Below are the code and all the weights of a small trained network. Each question names an input and a class and asks about switching units off, where a switched-off unit gives its printed mean instead of its output.

import numpy as np


def w(rows, s, z=0):
    codes = np.array(rows[::2]) - 128.0
    scale = np.full(codes.shape[1], s)
    scale[-1] = z or s
    return codes * scale


def norm(h):
    return h / np.sqrt((h * h).mean(-1, keepdims=True) + 1e-5)


def f(y):
    return np.maximum(y, 0)


def log_softmax(a):
    a = a - a.max(-1, keepdims=True)
    return a - np.log(np.exp(a).sum(-1, keepdims=True))


def net(x, mask):
    res = np.array(x, float).reshape(1, 3) / 4 @ E
    u = 0
    for l in range(3):
        y = f(norm(res) @ A[l][:, :-1].T + A[l][:, -1])
        res = res + np.where(mask[u : u + 5], y, B[l][:, -1]) @ B[l][:, :-1]
        u += 5
    return log_softmax(norm(res)[-1] @ U[:, :-1].T + U[:, -1])


A, B = {}, {}
E = w([
[78,89,93,190],'x0',
[196,65,170,119],'x1',
[116,70,253,138],'x2',
],0.0081)
A[0] = w([
[172,89,117,173,193],'L0N1',
[252,137,139,139,11],'L0N2',
[143,157,132,96,87],'L0N3',
[124,132,113,129,3],'L0N4',
[142,109,168,119,201],'L0N5',
],0.014,0.0027)
B[0] = w([
[145,254,137,72,243],'L0N1',
[156,86,136,64,237],'L0N2',
[154,101,165,155,174],'L0N3',
[116,101,100,168,131],'L0N4',
[130,218,96,181,254],'L0N5',
],0.0096,0.0044)
A[1] = w([
[98,88,146,165,119],'L1N1',
[224,118,115,59,253],'L1N2',
[84,72,129,245,77],'L1N3',
[197,80,51,100,181],'L1N4',
[122,164,40,132,152],'L1N5',
],0.012,0.0028)
B[1] = w([
[140,2,116,150,148],'L1N1',
[182,121,119,160,254],'L1N2',
[66,3,119,101,176],'L1N3',
[35,64,182,107,187],'L1N4',
[128,189,118,122,220],'L1N5',
],0.0084,0.0077)
A[2] = w([
[37,139,59,150,183],'L2N1',
[134,168,130,152,4],'L2N2',
[156,156,201,200,174],'L2N3',
[121,87,177,27,12],'L2N4',
[121,180,100,2,91],'L2N5',
],0.0086,0.0022)
B[2] = w([
[152,94,217,162,252],'L2N1',
[127,71,1,69,150],'L2N2',
[67,182,176,245,247],'L2N3',
[222,42,127,178,165],'L2N4',
[201,80,129,137,229],'L2N5',
],0.0085,0.0043)
U = w([
[254,214,32,181,254],'0',
[44,236,101,239,110],'1',
[178,16,73,101,103],'2',
],0.0081,0.00092)

Each question gives the input, the list of numbers given to net, and the class t.
The units are the neurons (one row each of A and B). Each row of codes is followed by its name. A weight is (code - 128) times the scale printed after its matrix; where a second scale follows, it is the last column's (A, B and U).
mask holds one flag per neuron, layer by layer. A switched-off neuron (its flag False) gives its mean, the last column of its row in B, instead of its output. The means were averaged over made-up inputs and are rounded, as every weight is.
A unit's drop is (log p(t) with every unit on - log p(t) with that unit switched off) / (log p(t) with every unit on - log p(t) with every unit switched off).
The circuit of an input: a set's keep is (log p(t) with only the set's units on - log p(t) with every unit switched off) / (log p(t) with every unit on - log p(t) with every unit switched off). Starting from the 12 units with the biggest drops (on a tie, the unit counted first), units are removed one at a time, each time the one whose removal leaves the highest keep (on an exact tie, the one counted first), for as long as the keep stays at least 0.8.
units of the circuit, in order: the units of the circuit, biggest drop first
k most important neurons: the k neurons with the biggest drops, biggest first
input [-3,4,-2], class 2: units of the circuit, in order	L0N2
input [1,-8,7], class 2: 2 most important neurons	L0N1, L1N3
input [6,6,1], class 1: units of the circuit, in order	L0N1, L2N3
input [1,7,8], class 1: units of the circuit, in order	L0N5, L2N3
input [-4,1,-1], class 2: 3 most important neurons	L0N2, L1N4, L0N1
input [5,-8,4], class 2: units of the circuit, in order	L0N1, L1N3
input [2,-6,3], class 2: 2 most important neurons	L0N1, L0N5
input [6,5,6], class 1: units of the circuit, in order	L0N1, L0N5, L2N3
input [-6,2,-3], class 2: units of the circuit, in order	L1N4, L0N1
input [8,4,-1], class 0: units of the circuit, in order	L0N1, L2N3
input [4,-2,4], class 2: units of the circuit, in order	L1N3, L2N3
input [-1,6,-7], class 2: 2 most important neurons	L1N4, L0N2
input [-6,8,-5], class 2: 2 most important neurons	L0N2, L1N4
input [8,-1,4], class 2: units of the circuit, in order	L1N3
